(in the rows, 128 means zero)
Rows lie near named flat spaces through zero. A row that begins with a name and a colon came from that space; any other row is followed by the name of its block's space that it lies nearest.
zf-fg: 128 121 103 105 146 181 161 136 126 160 109 157 130 145 94 106 100 134 136 171 80
zf-fg: 116 137 124 176 118 114 114 153 125 95 123 98 155 122 142 141 120 123 154 138 118
hr-mg: 123 133 157 144 144 121 125 120 118 124 123 137 123 133 98 126 133 106 113 128 110
bp-nt: 113 144 143 141 112 126 116 115 122 134 130 126 162 136 136 122 157 135 148 129 151
bz-bf: 139 119 132 87 144 78 93 128 112 122 135 65 110 114 111 128 116 139 144 103 147
bz-bf: 152 128 126 95 134 91 111 134 124 132 142 85 135 116 129 131 113 145 147 127 158
lz-sz: 156 75 123 128 133 136 122 142 128 139 136 122 135 128 132 124 113 143 103 109 102
zf-fg: 109 121 114 158 147 154 134 123 129 136 111 158 160 132 119 115 144 118 125 143 92
lz-sz: 94 140 102 148 153 143 127 133 133 138 106 155 153 123 126 122 155 123 140 144 121
hr-mg: 117 135 139 158 96 135 123 155 116 148 134 116 144 151 157 143 145 154 144 128 145
bz-bf: 109 170 149 125 140 93 140 78 112 136 129 135 110 142 127 140 162 96 110 112 118
bz-bf: 151 135 139 139 128 89 146 92 126 163 142 147 154 132 113 152 141 114 119 159 134
jh-jm: 91 105 103 189 108 150 101 134 136 102 126 143 151 114 139 117 169 142 141 140 160
jh-jm: 150 97 142 123 94 147 115 144 118 111 125 53 121 120 126 119 69 150 147 121 119
bp-nt: 169 91 116 146 73 153 142 154 136 152 130 89 169 121 129 143 66 164 166 184 135
zf-fg: 151 75 110 168 89 139 120 138 148 101 144 119 140 106 157 135 113 144 116 128 142
hr-mg: 124 100 130 160 144 110 95 133 137 111 127 125 136 99 125 130 146 123 112 111 149
bp-nt: 109 156 133 100 158 139 120 173 131 123 118 143 88 130 123 122 131 131 129 115 150
jh-jm: 109 164 139 162 172 107 143 74 132 137 116 148 133 106 129 135 160 81 87 137 125
hr-mg: 120 142 136 178 119 91 123 102 125 101 141 114 131 120 160 149 153 106 107 115 133
lz-sz: 136 113 118 93 149 112 109 132 127 128 136 130 127 125 115 114 137 139 131 112 136
bp-nt: 119 138 114 137 115 113 161 102 124 143 119 161 123 152 119 159 133 101 128 135 74
bz-bf: 122 161 131 122 121 126 156 112 123 141 117 121 107 134 123 144 112 113 134 147 117
bz-bf: 126 165 167 117 169 89 136 117 110 140 113 123 116 141 107 145 125 86 111 104 80
hr-mg: 116 113 131 140 116 133 119 111 111 130 127 139 157 150 101 113 148 131 146 134 101
lz-sz: 103 126 104 120 98 121 133 122 121 95 103 94 84 131 125 149 97 110 154 100 73
zf-fg: 125 125 125 123 118 163 147 112 127 139 124 159 148 149 122 109 132 128 131 138 97
bz-bf: 108 114 105 167 142 143 128 127 138 128 107 135 142 110 145 133 137 116 114 122 106
jh-jm: 129 101 113 189 125 151 118 156 137 105 134 131 159 115 137 119 126 140 125 160 133
bp-nt: 127 185 121 120 135 125 148 167 123 112 160 142 110 160 177 129 141 142 126 143 149
lz-sz: 138 115 132 122 146 115 103 124 138 134 130 126 164 105 119 116 141 135 134 128 163
lz-sz: 121 165 126 148 127 126 158 131 116 123 140 139 101 152 133 140 128 118 119 162 116
jh-jm: 133 106 120 157 125 130 124 130 140 115 130 142 140 114 128 132 130 124 118 136 130
bz-bf: 123 175 138 105 144 89 139 95 122 130 135 143 122 138 117 135 149 104 130 133 134
hr-mg: 115 139 150 158 116 121 113 133 119 125 125 92 135 124 156 139 137 130 128 107 141
jh-jm: 122 123 127 137 140 113 117 79 135 124 149 170 141 119 127 111 187 121 101 127 167
hr-mg: 100 126 122 165 95 164 139 158 109 143 114 105 107 156 156 144 123 147 136 123 98
hr-mg: 130 137 139 158 125 107 136 108 120 136 143 144 145 142 137 140 154 117 112 135 122
jh-jm: 114 150 117 126 140 122 154 127 115 118 125 144 81 151 118 140 122 104 114 131 78
hr-mg: 126 109 98 106 124 133 126 131 125 134 130 123 116 132 127 123 126 146 138 125 123
lz-sz: 125 125 130 89 156 126 100 147 126 149 126 127 137 121 102 106 142 152 147 128 169
bp-nt: 130 106 155 139 117 172 119 164 130 148 103 106 129 117 112 124 95 144 135 130 136
bz-bf: 108 139 122 134 119 153 137 129 128 117 123 133 105 134 146 122 133 128 122 121 124
zf-fg: 122 116 126 127 136 111 116 122 133 136 123 138 126 120 130 139 148 122 119 101 131
lz-sz: 156 137 153 62 120 111 124 124 122 112 150 107 96 140 132 117 110 135 125 90 139
jh-jm: 130 153 138 101 137 118 138 127 114 137 145 144 107 155 116 122 141 132 125 137 134
zf-fg: 110 133 140 170 124 107 102 129 120 123 127 104 143 116 128 137 150 130 139 134 159
lz-sz: 176 86 137 106 153 101 110 102 144 139 147 132 172 103 135 116 134 128 95 98 138
bp-nt: 144 121 141 141 132 146 156 123 113 143 141 133 106 152 136 126 117 126 85 132 90
bp-nt: 124 135 146 129 141 147 135 128 136 141 102 130 132 116 121 129 112 111 120 121 113
bz-bf: 151 107 129 93 103 121 113 137 121 121 155 116 112 136 101 114 118 161 150 144 168
bp-nt: 130 124 116 141 119 121 123 142 141 129 113 104 146 105 139 148 107 128 149 132 135
jh-jm: 137 120 128 143 104 139 114 163 137 116 127 100 162 119 149 130 107 148 157 133 145
bz-bf: 118 97 131 152 117 145 114 130 133 127 99 97 130 105 131 135 109 124 127 101 109
jh-jm: 129 133 141 125 101 121 118 114 120 120 142 123 141 138 112 119 139 139 154 145 156
hr-mg: 134 138 138 102 139 126 138 113 121 127 126 133 115 135 95 117 114 115 129 139 110
hr-mg: 136 163 150 90 139 125 142 140 122 145 128 112 96 136 133 134 109 128 123 121 139
bz-bf: 155 101 121 128 139 104 128 134 114 158 145 124 137 137 95 135 120 143 127 163 124
zf-fg: 136 147 127 129 161 121 144 123 115 140 129 117 131 130 107 121 112 120 123 169 111
hr-mg: 153 125 126 112 136 109 135 119 133 134 145 142 128 123 105 129 121 128 124 157 147
lz-sz: 87 145 107 124 145 177 137 144 136 158 93 154 132 129 143 119 145 134 137 123 122
zf-fg: 124 159 117 98 158 154 150 139 128 139 124 138 118 136 132 108 118 132 126 148 124
bp-nt: 131 126 124 150 128 98 122 90 123 143 135 100 165 116 152 136 148 127 124 127 136
zf-fg: 150 119 148 125 120 126 133 119 126 107 139 115 109 127 122 125 103 118 109 121 116
lz-sz: 119 181 130 100 140 102 135 107 126 103 155 165 114 146 131 116 166 116 129 135 157
bp-nt: 156 128 128 129 120 140 169 113 138 163 122 133 141 128 143 148 96 118 111 146 100
bp-nt: 131 133 132 117 147 140 159 140 106 179 128 141 83 159 111 139 120 133 101 145 98
jh-jm: 130 114 140 148 116 120 110 91 140 114 123 100 147 91 140 126 131 118 120 111 154
jh-jm: 87 152 112 170 119 125 124 105 130 87 113 108 124 113 167 135 146 105 129 108 117
bp-nt: 127 143 114 122 151 111 142 123 104 115 157 142 97 161 122 117 145 126 108 143 102
bz-bf: 145 124 149 138 110 157 139 150 124 150 128 111 149 143 155 129 107 145 125 124 114
zf-fg: 133 142 141 127 137 97 131 108 113 129 129 107 139 138 124 136 125 111 129 119 96
hr-mg: 126 120 117 115 165 99 129 68 126 103 129 151 121 120 101 112 146 87 98 110 83
zf-fg: 108 136 138 163 148 135 120 118 118 128 118 121 148 125 127 116 145 118 120 132 117
lz-sz: 144 140 136 125 122 81 131 89 131 110 133 105 128 111 123 147 115 101 128 126 128
lz-sz: 132 95 120 139 135 120 131 116 117 128 128 154 141 150 106 128 136 114 115 117 61
jh-jm: 123 141 121 142 153 133 129 151 133 129 138 150 130 129 153 125 149 133 108 132 144
zf-fg: 124 148 142 110 163 99 123 115 111 146 120 95 113 125 124 132 128 116 117 108 117
127 125 117 148 139 98 120 102 142 113 147 189 170 131 139 129 185 110 112 117 130 : hr-mg
151 109 153 125 80 166 152 118 124 100 134 146 124 157 93 112 88 120 134 144 79 : zf-fg
128 167 133 131 121 126 145 117 140 99 145 157 140 140 174 127 147 112 116 115 128 : bp-nt
132 110 136 148 123 132 121 132 128 122 137 131 111 120 113 126 130 133 113 140 150 : jh-jm
103 172 148 105 134 124 142 122 104 122 119 112 76 158 135 132 128 110 121 94 90 : hr-mg
103 130 107 112 113 139 125 140 122 112 116 107 101 138 150 130 123 135 145 94 105 : jh-jm
118 117 128 208 139 111 134 94 134 110 131 160 148 119 146 146 163 89 79 124 95 : hr-mg
146 90 123 112 100 153 131 166 139 156 121 126 101 123 116 145 93 155 135 132 145 : bp-nt
107 124 121 122 131 156 110 152 133 134 124 152 135 130 127 107 156 152 141 126 162 : lz-sz
100 179 137 115 153 111 124 125 110 156 120 125 134 140 112 126 157 129 153 148 153 : zf-fg
123 140 125 109 138 132 142 136 118 146 114 146 124 146 81 128 115 122 152 160 102 : zf-fg
122 123 153 119 101 151 126 122 130 144 122 145 121 136 121 125 139 135 131 113 148 : lz-sz
109 107 140 149 135 133 106 134 108 149 117 106 132 136 132 126 149 139 120 98 114 : hr-mg
110 130 132 138 103 135 106 153 135 125 118 110 127 116 144 138 134 145 153 115 172 : jh-jm
109 131 133 117 140 145 125 118 114 154 106 104 118 127 115 118 126 132 132 122 120 : jh-jm
110 165 159 95 113 86 116 125 104 134 116 101 118 154 105 148 132 118 171 100 117 : zf-fg
105 160 133 113 141 126 129 124 120 141 113 135 126 136 104 125 139 121 150 140 131 : lz-sz
128 145 127 141 148 148 129 179 121 144 141 147 148 149 132 115 139 155 136 168 148 : jh-jm
100 112 128 140 128 123 93 114 118 105 114 92 136 117 137 115 147 127 136 82 116 : hr-mg
99 187 121 157 129 97 135 121 114 96 144 141 144 158 164 137 170 111 140 131 114 : bp-nt
95 136 125 171 144 120 129 88 124 132 121 143 133 125 162 135 180 104 90 97 110 : bz-bf
151 94 138 139 128 137 118 112 124 135 136 95 147 112 127 111 114 141 113 133 135 : bp-nt
118 114 115 133 117 120 126 107 141 129 111 147 142 115 120 142 137 112 138 116 117 : jh-jm
122 136 139 120 143 123 114 122 131 154 119 114 141 110 137 127 143 134 127 115 163 : bp-nt
129 156 138 99 162 100 134 122 132 107 133 155 86 127 113 131 134 97 104 111 125 : hr-mg
137 142 146 131 136 145 136 139 128 142 133 130 143 133 140 119 126 135 119 139 140 : lz-sz
151 109 135 117 123 146 154 99 122 156 130 142 130 140 102 120 111 125 112 149 97 : bp-nt
135 138 137 128 145 124 129 145 118 113 122 81 109 120 127 127 89 122 125 130 108 : zf-fg
116 80 122 187 123 150 103 115 135 128 113 132 195 110 132 114 151 130 128 122 111 : hr-mg
106 170 121 100 139 116 130 116 116 121 127 109 109 137 140 121 139 126 142 120 132 : bz-bf

Rows lie near named flat spaces through zero. A row that begins with a name and a colon came from that space; any other row is followed by the name of its block's space that it lies nearest.
nb_gd: 142 133 125 143 171 124 120 135 133 117 137 140 122 137 110 119 135 134 121 141 130
hf_cg: 149 114 127 103 130 131 128 149 140 133 149 135 134 147 155 122 139 112 152 112 117
bq_qr: 150 106 120 126 134 115 144 113 122 128 154 124 131 124 120 140 115 131 115 107 136
hf_cg: 120 148 118 146 130 110 121 112 116 118 113 117 125 110 94 150 116 130 113 140 139
hf_cg: 120 115 108 144 120 136 131 128 131 125 154 149 115 140 149 136 140 123 123 111 137
nb_gd: 145 120 96 85 119 119 141 143 148 166 157 123 127 113 155 124 126 122 142 112 132
nb_gd: 139 145 125 145 152 138 131 135 148 97 123 148 114 150 130 119 142 126 147 154 113
bq_qr: 121 137 150 116 120 127 103 145 119 151 109 120 150 142 151 115 127 113 132 126 115
hf_cg: 143 107 133 100 122 135 138 125 135 131 132 118 135 127 127 130 136 124 152 122 116
bq_qr: 120 112 139 141 128 120 149 124 125 113 125 117 119 99 104 136 120 137 124 130 123
hf_cg: 133 130 111 97 103 124 123 107 116 141 140 116 134 113 107 148 121 138 112 109 163
nb_gd: 98 165 103 149 58 142 118 123 115 101 124 156 116 155 159 152 120 118 114 101 167
bq_qr: 128 109 105 151 139 119 129 129 125 115 167 147 113 131 125 149 137 122 113 107 144
nb_gd: 140 123 127 150 137 132 143 164 134 97 109 138 127 137 122 116 110 115 162 115 112
bq_qr: 124 133 152 153 163 110 125 106 124 127 124 118 126 121 117 130 133 135 104 165 106
bq_qr: 116 113 171 102 107 130 132 121 124 137 131 113 133 117 143 125 141 135 120 132 116
nb_gd: 107 104 151 118 119 163 110 83 120 150 111 115 141 140 129 128 165 133 134 148 110
fz_ml: 120 165 111 134 115 133 122 129 128 112 85 123 127 121 100 133 114 127 147 143 137
hf_cg: 126 151 91 176 186 95 120 129 152 133 154 146 101 133 149 142 148 108 120 173 100
fz_ml: 113 122 118 112 97 132 148 91 121 157 111 100 130 89 112 135 110 148 117 131 139
nb_gd: 126 157 104 120 118 123 93 137 125 150 157 151 131 162 171 132 138 115 104 112 155
fz_ml: 142 87 156 137 151 150 134 141 122 107 121 132 139 141 105 108 130 133 146 110 117
hf_cg: 125 132 145 110 123 125 126 123 119 166 116 111 144 116 136 106 109 144 105 128 133
bq_qr: 102 114 146 118 123 130 131 147 132 170 133 122 127 107 159 100 130 139 111 129 122
nb_gd: 159 153 160 109 182 87 91 194 127 123 137 127 146 140 120 113 127 107 131 130 118
fz_ml: 145 153 140 77 124 114 102 140 134 136 122 112 145 135 132 137 144 109 153 142 116
fz_ml: 125 125 123 132 137 131 116 140 129 115 145 142 120 135 123 133 145 125 127 122 139
bq_qr: 139 106 128 99 114 141 128 131 131 146 126 119 144 138 144 125 135 113 159 112 113
hf_cg: 143 125 187 109 162 93 116 115 111 123 126 94 146 106 88 138 131 135 106 153 109
fz_ml: 136 134 138 131 115 131 140 155 131 99 96 125 134 131 122 123 110 113 167 121 111
fz_ml: 132 151 159 124 148 94 89 124 105 151 131 114 152 140 135 133 125 119 89 138 124
hf_cg: 115 97 137 136 103 133 148 100 110 124 107 104 134 99 96 145 112 134 130 115 125
fz_ml: 143 111 185 132 157 131 141 158 139 88 162 154 116 149 148 100 146 143 113 128 117
fz_ml: 121 97 92 163 134 108 143 135 122 109 151 131 111 101 99 164 122 112 132 102 135
bq_qr: 136 135 110 129 137 134 123 137 134 142 109 127 136 137 131 116 121 119 150 131 119
fz_ml: 107 126 116 106 57 137 154 113 126 169 108 109 136 110 172 126 100 127 133 109 126
bq_qr: 124 74 141 130 145 123 122 123 121 150 154 119 137 125 135 139 152 111 131 116 102
hf_cg: 102 123 105 136 82 170 142 98 132 146 94 129 127 136 153 120 126 131 149 128 123
hf_cg: 126 165 103 138 103 155 119 141 131 53 105 156 110 147 85 148 136 127 160 123 165
nb_gd: 132 92 92 106 135 162 125 131 150 161 151 142 125 144 151 115 163 121 163 118 123
fz_ml: 120 147 119 149 129 126 144 137 135 86 116 136 105 109 97 135 120 139 132 141 140
nb_gd: 108 130 144 131 100 119 121 128 114 141 128 123 135 129 156 136 123 118 111 117 125
hf_cg: 137 85 166 97 126 117 133 103 111 134 153 103 142 109 109 146 138 136 111 115 125
nb_gd: 130 138 130 132 153 126 115 128 132 120 139 137 121 135 119 127 145 133 119 144 132
bq_qr: 124 118 98 131 148 150 111 126 149 140 148 150 116 154 150 128 173 115 151 141 117
bq_qr: 120 142 105 142 151 142 116 132 142 135 113 138 120 135 124 116 142 127 144 153 122
nb_gd: 143 183 112 115 120 119 110 130 135 120 134 144 126 159 152 132 127 122 120 137 145
fz_ml: 129 112 152 146 158 147 111 146 123 104 143 155 126 156 120 108 149 138 116 119 138
140 142 129 122 136 89 110 104 109 116 130 103 138 112 84 175 126 115 116 137 132 : hf_cg
127 93 130 124 105 156 166 134 141 119 130 135 119 123 143 112 125 137 151 109 121 : fz_ml
151 143 148 100 159 123 124 161 147 148 123 125 137 135 147 88 127 131 140 147 109 : hf_cg
128 103 134 138 121 135 135 133 128 112 135 135 127 139 138 135 137 114 145 113 114 : hf_cg
129 141 109 117 149 99 106 90 120 169 148 109 132 112 117 152 137 131 92 150 137 : fz_ml
139 119 123 116 132 124 155 111 141 128 129 114 120 104 115 131 124 138 138 143 117 : fz_ml
148 95 150 125 151 124 127 130 124 143 146 126 145 146 146 117 133 119 127 115 105 : fz_ml
123 108 123 108 137 139 106 127 126 156 146 128 135 131 128 126 154 127 127 120 136 : nb_gd
146 115 189 82 101 124 167 83 129 116 124 93 136 105 125 133 124 153 121 148 106 : bq_qr
127 135 134 110 127 128 127 132 133 165 134 126 134 129 161 102 122 138 110 131 129 : bq_qr
121 100 124 100 123 125 126 98 113 168 143 103 137 93 101 137 130 148 102 118 150 : nb_gd
125 153 79 155 132 134 111 169 145 121 169 185 104 172 183 120 140 112 121 106 155 : hf_cg
122 149 146 125 101 128 138 97 126 121 106 115 130 127 138 137 122 133 123 150 116 : nb_gd
105 97 132 178 137 146 144 102 117 109 118 132 116 116 99 130 128 146 113 130 128 : nb_gd
122 119 125 123 108 98 114 139 104 138 122 103 147 108 112 161 111 99 133 100 127 : fz_ml
126 159 138 135 124 127 98 155 115 97 142 157 125 157 130 127 131 130 101 110 166 : hf_cg

Each name stands for a flat space through zero: a line, a plane or more. A row that begins with a name and a colon came from that space; any other row is followed by the name of the space it lies nearest, among the names in its block.
tn-cj: 141 79 149 167 144 112 157 115 102 123 103 113 204 188 154 144 148 157 165 160 138
nj-hs: 137 136 181 131 131 112 118 143 112 102 112 134 121 157 99 94 152 115 121 144 126
zs-jn: 123 126 123 112 135 144 132 103 120 134 120 149 143 86 158 166 131 123 138 134 115
nj-hs: 132 132 122 120 128 136 147 132 121 146 133 149 95 86 112 149 120 121 142 122 130
pb-cl: 113 126 104 126 140 156 120 137 129 143 139 133 92 119 109 134 131 136 134 120 111
qd-gq: 115 141 139 136 137 162 109 116 141 124 136 141 142 120 105 166 139 170 100 107 101
pb-cl: 91 124 129 129 120 130 149 115 137 121 134 133 132 91 149 122 135 123 122 138 123
zs-jn: 109 131 142 137 140 125 143 145 130 118 128 136 113 128 124 100 152 129 128 139 120
tn-cj: 122 101 131 130 163 145 152 135 125 129 139 141 129 152 128 157 130 136 167 105 126
pb-cl: 108 139 127 124 119 135 135 120 135 133 130 129 133 101 134 134 132 134 102 135 117
pb-cl: 123 128 104 127 131 149 146 131 135 152 147 131 118 107 123 163 113 126 132 109 136
tn-cj: 160 153 95 105 117 140 104 140 115 172 124 107 112 140 107 147 108 120 94 132 125
pb-cl: 132 113 125 150 140 116 140 141 145 112 144 116 148 168 141 116 121 125 151 107 157
pb-cl: 120 117 129 129 133 121 144 124 135 117 134 139 127 114 146 125 125 119 152 120 137
tn-cj: 129 127 118 134 108 99 140 128 124 128 117 113 135 116 156 92 129 104 130 160 146
pb-cl: 165 132 131 144 141 122 113 154 129 122 136 115 136 184 113 121 121 105 143 108 162
nj-hs: 127 118 122 135 112 118 147 134 124 145 130 123 103 121 98 123 116 153 128 130 128
tn-cj: 148 125 114 126 153 126 112 136 131 124 122 132 130 159 141 125 132 155 148 115 114
pb-cl: 123 127 131 117 158 127 166 142 143 123 146 138 145 140 163 146 123 106 146 101 144
qd-gq: 134 169 124 113 109 137 129 134 139 152 138 135 106 86 97 151 113 138 78 114 122
nj-hs: 115 130 136 128 134 138 130 119 138 116 136 135 145 118 142 141 131 121 126 117 130
pb-cl: 101 130 122 126 128 137 133 121 138 120 137 145 106 82 137 121 134 119 136 126 122
nj-hs: 119 131 98 92 123 153 110 119 102 163 114 121 103 107 134 140 128 102 114 159 101
nj-hs: 159 132 120 119 141 119 130 134 124 131 126 139 129 127 146 139 118 107 156 117 145
tn-cj: 160 145 125 130 129 94 135 143 120 127 111 124 141 132 162 98 136 100 137 153 150
nj-hs: 108 111 169 179 124 108 134 145 111 103 110 113 132 168 99 61 176 143 127 177 127
nj-hs: 122 137 125 144 93 120 135 128 128 142 131 116 112 100 98 115 121 132 101 143 139
zs-jn: 136 126 140 129 134 126 107 118 113 115 108 127 152 142 147 121 146 114 134 151 124
zs-jn: 126 147 112 98 135 144 130 119 135 146 130 139 132 100 147 165 120 138 106 117 106
tn-cj: 140 139 114 130 151 127 120 147 139 122 133 128 130 149 149 115 135 118 140 117 135
pb-cl: 110 131 104 124 136 158 145 136 133 157 147 124 119 118 121 161 122 130 115 116 123
zs-jn: 114 132 138 130 148 133 134 140 123 123 122 133 130 138 139 113 156 124 127 144 114
zs-jn: 56 123 88 133 150 192 136 125 138 152 150 125 120 100 142 151 155 131 110 138 94
qd-gq: 124 108 137 152 81 99 111 98 113 117 102 101 151 127 124 91 131 142 116 175 132
nj-hs: 139 147 145 146 114 111 114 131 149 106 134 118 148 143 119 110 125 138 103 114 145
zs-jn: 134 148 119 131 145 127 152 147 123 139 128 132 140 113 165 126 144 75 135 148 152
nj-hs: 121 149 121 125 118 143 114 121 130 133 131 130 127 94 132 135 132 104 106 137 130
tn-cj: 104 134 126 148 126 133 98 127 147 101 134 122 126 132 129 89 147 136 117 130 120
qd-gq: 95 112 127 143 127 127 126 124 127 111 124 123 123 125 143 88 151 118 140 154 122
tn-cj: 118 135 142 145 153 129 137 145 142 102 141 139 137 136 147 111 149 101 145 119 146
zs-jn: 125 100 115 143 140 146 129 116 116 135 126 121 154 145 141 153 133 128 154 136 132
zs-jn: 136 124 145 129 132 108 172 137 127 126 131 153 111 98 126 132 122 123 157 119 145
nj-hs: 117 150 125 133 122 143 109 134 139 132 134 132 102 111 94 122 137 157 96 122 107
qd-gq: 145 112 135 156 159 149 138 133 135 127 143 144 147 153 105 178 127 168 158 88 135
tn-cj: 122 145 124 111 134 153 127 136 140 138 151 135 110 117 111 156 114 114 112 96 129
zs-jn: 130 117 85 142 118 153 113 102 129 149 134 111 163 112 152 168 114 122 133 131 142
qd-gq: 107 131 165 150 144 125 127 153 133 92 135 140 105 144 105 80 161 113 137 130 131
qd-gq: 126 127 166 145 126 124 148 118 99 135 96 135 162 123 120 140 164 158 108 177 106
pb-cl: 123 151 130 133 104 133 112 120 130 132 126 122 129 101 115 125 132 124 90 142 127
qd-gq: 138 111 102 142 151 159 94 122 139 128 140 123 144 166 122 161 121 160 149 93 122
qd-gq: 140 122 138 145 104 114 119 119 143 112 140 123 129 129 102 126 103 141 131 101 152
tn-cj: 139 151 123 127 142 122 122 151 134 121 131 134 114 128 141 103 139 98 133 128 139
zs-jn: 124 100 124 139 123 140 108 114 121 126 128 112 137 158 113 134 122 138 139 126 127
qd-gq: 147 156 145 127 139 136 109 153 135 124 137 135 108 148 88 129 130 130 109 103 128
qd-gq: 157 140 116 146 109 116 131 146 120 153 126 116 109 127 91 122 118 138 117 136 145
146 127 125 135 114 113 136 139 131 132 138 118 117 136 112 121 106 109 136 116 160 : zs-jn
134 123 122 127 116 154 124 119 114 161 130 104 153 152 99 179 112 139 95 128 127 : tn-cj
167 147 109 92 140 125 128 128 145 144 136 135 143 134 149 176 92 146 122 82 127 : tn-cj
114 103 133 129 152 135 114 119 125 104 123 128 148 162 157 118 144 121 157 131 118 : qd-gq
93 120 123 169 117 134 148 116 146 118 142 121 158 102 144 125 141 131 124 137 146 : nj-hs
127 121 158 115 170 138 136 125 133 97 133 160 150 137 159 154 139 108 163 100 128 : nj-hs
103 116 119 118 128 153 132 131 125 141 142 131 87 115 99 137 121 123 132 118 117 : tn-cj
119 157 126 145 158 127 140 171 148 107 151 132 120 130 161 84 154 50 142 125 169 : tn-cj
101 137 123 145 144 156 133 116 150 114 147 148 152 86 159 153 144 115 134 115 135 : nj-hs
132 106 170 145 137 92 152 143 113 96 117 132 130 159 132 82 145 99 167 146 152 : qd-gq
131 124 151 122 144 108 153 135 133 111 127 125 165 163 163 123 132 116 132 125 139 : pb-cl
125 150 131 121 118 133 130 123 133 130 133 140 123 85 131 138 127 107 112 128 133 : pb-cl
130 94 138 146 142 122 163 124 118 126 127 144 133 129 127 145 129 146 175 124 136 : zs-jn
120 127 95 104 154 159 153 134 137 161 147 146 105 106 130 181 113 152 137 95 107 : pb-cl
87 124 146 158 119 126 129 127 136 97 134 127 124 112 130 81 156 105 129 149 137 : tn-cj
158 138 123 103 112 104 152 126 116 151 118 129 129 105 142 144 104 110 125 136 143 : tn-cj
127 129 104 110 160 154 148 139 126 158 135 127 144 146 151 172 128 130 126 118 116 : zs-jn
135 130 149 137 81 94 132 119 130 120 126 95 154 141 118 105 108 112 93 141 160 : nj-hs
130 103 140 144 120 104 156 130 123 123 126 119 138 147 126 116 121 135 147 133 146 : nj-hs
103 162 114 130 120 144 123 124 162 118 153 152 102 49 135 128 129 115 112 106 131 : pb-cl
106 120 154 112 152 128 131 138 111 107 117 142 109 139 143 94 159 88 149 151 114 : pb-cl
127 107 130 138 137 106 124 123 141 98 125 135 128 142 146 98 130 155 164 116 123 : pb-cl
100 135 143 97 151 143 134 135 115 131 116 137 118 133 140 123 156 124 108 150 86 : pb-cl
138 133 133 104 154 146 115 123 122 130 121 136 150 150 144 162 133 132 123 118 107 : qd-gq
94 113 111 120 118 148 148 114 129 149 138 128 113 97 120 151 119 145 120 127 110 : nj-hs
